Below is a small trained network, with its code and all its weights. Each question gives an input and a class and asks what happens when units are switched off, that is, made to give their printed mean instead of their output.

import numpy as np


def w(rows, s, z=0):
    codes = np.array(rows[::2]) - 128.0
    scale = np.full(codes.shape[1], s)
    scale[-1] = z or s
    return codes * scale


def f(y):
    return np.maximum(y, 0)


def log_softmax(a):
    a = a - a.max(-1, keepdims=True)
    return a - np.log(np.exp(a).sum(-1, keepdims=True))


def net(x, mask):
    res = np.array(x, float).reshape(1, 3) / 4 @ E
    y = f(res @ A[0][:, :-1].T + A[0][:, -1])
    res = res + np.where(mask, y, B[0][:, -1]) @ B[0][:, :-1]
    return log_softmax(res[-1] @ U[:, :-1].T + U[:, -1])


A, B = {}, {}
E = w([
[105,59,166,124,82,225,168,6,168,80,135],'x0',
[56,210,97,53,45,29,125,21,83,122,223],'x1',
[131,255,48,61,72,234,83,183,78,13,109],'x2',
],0.0088)
A[0] = w([
[100,128,150,126,141,79,134,113,121,135,163,137],'n0',
[136,172,107,109,117,27,120,133,127,137,160,183],'n1',
[125,83,148,134,131,103,158,53,144,168,144,177],'n2',
[152,170,117,112,131,162,117,165,117,108,102,164],'n3',
[105,132,129,113,90,146,144,25,136,91,151,134],'n4',
[133,89,161,171,162,102,154,132,154,161,126,253],'n5',
[130,199,102,127,112,197,102,154,127,81,152,176],'n6',
[162,121,123,162,167,137,122,216,132,153,102,223],'n7',
[149,119,143,136,144,88,125,100,129,117,135,164],'n8',
[146,57,139,133,128,251,138,109,155,106,118,158],'n9',
],0.013,0.0042)
B[0] = w([
[150,161,55,169,121,137,179,124,91,226,91,182],'n0',
[75,186,117,160,120,6,138,68,7,202,122,222],'n1',
[57,86,166,244,58,134,142,144,199,202,159,217],'n2',
[59,123,113,71,125,213,121,188,103,119,50,207],'n3',
[179,110,104,83,36,250,140,57,137,146,233,214],'n4',
[192,55,165,82,182,15,59,111,232,115,153,230],'n5',
[67,181,137,49,98,130,176,145,5,14,122,250],'n6',
[113,62,56,2,220,180,75,221,157,160,114,233],'n7',
[119,123,135,144,147,150,98,108,127,211,134,166],'n8',
[163,221,163,254,179,167,141,46,239,62,15,243],'n9',
],0.0086,0.016)
U = w([
[158,50,115,59,196,49,49,185,154,167,109,252],'0',
[99,138,119,77,192,160,108,253,83,89,71,124],'1',
[146,186,109,195,179,21,144,133,65,222,138,166],'2',
[93,175,126,73,92,26,151,130,4,90,115,57],'3',
[177,107,212,188,151,129,131,129,231,91,106,75],'4',
[127,197,155,165,144,183,184,117,136,34,18,153],'5',
[125,100,154,157,46,149,177,88,154,176,173,80],'6',
[170,147,131,43,66,183,167,72,100,51,214,88],'7',
],0.0063,0.0024)

Each question gives the input, the list of numbers given to net, and the class t.
The units are the neurons (one row each of A and B). Each row of codes is followed by its name. A weight is (code - 128) times the scale printed after its matrix; where a second scale follows, it is the last column's (A, B and U).
mask holds one flag per neuron, in row order. A switched-off neuron (its flag False) gives its mean, the last column of its row in B, instead of its output. The means were averaged over made-up inputs and are rounded, as every weight is.
A unit's drop is (log p(t) with every unit on - log p(t) with that unit switched off) / (log p(t) with every unit on - log p(t) with every unit switched off).
The circuit of an input: a set's keep is (log p(t) with only the set's units on - log p(t) with every unit switched off) / (log p(t) with every unit on - log p(t) with every unit switched off). Starting from all 10 units, units are removed one at a time, each time the one whose removal leaves the highest keep (on an exact tie, the one counted first), for as long as the keep stays at least 0.8.
circuit, biggest first: the units of the circuit, biggest drop first
most important unit: the unit with the biggest drop
top k neurons: the k neurons with the biggest drops, biggest first
drop when u is switched off: that unit's drop, to one decimal
input [1,5,-4], class 6: circuit, biggest first	[n2]
input [0,-3,-2], class 0: circuit, biggest first	[n7 n5]
input [4,8,-2], class 6: top 2 neurons	[n4 n2]
input [-4,1,5], class 3: circuit, biggest first	[n6 n9]
input [-8,0,-6], class 0: top 2 neurons	[n7 n5]
input [2,1,5], class 7: circuit, biggest first	[n9 n4]
input [-4,0,-1], class 0: circuit, biggest first	[n6 n9]
input [0,2,5], class 3: top 2 neurons	[n9 n6]
input [7,0,-7], class 4: circuit, biggest first	[n5 n9]
input [1,0,-1], class 4: circuit, biggest first	[n1 n6]
input [1,2,2], class 7: top 3 neurons	[n9 n1 n4]
input [-4,0,0], class 0: top 2 neurons	[n6 n9]
input [-7,2,8], class 3: top 2 neurons	[n1 n6]
input [-2,-6,-3], class 0: top neuron	[n7]
input [8,-2,-1], class 4: top 2 neurons	[n9 n6]
input [8,3,0], class 6: top 3 neurons	[n2 n4 n6]
input [-3,-1,-2], class 0: drop when n1 is switched off	0.0
input [2,-4,-3], class 4: drop when n9 is switched off	0.4
input [-3,2,7], class 3: drop when n7 is switched off	0.1
input [-3,3,-2], class 2: most important unit	n6
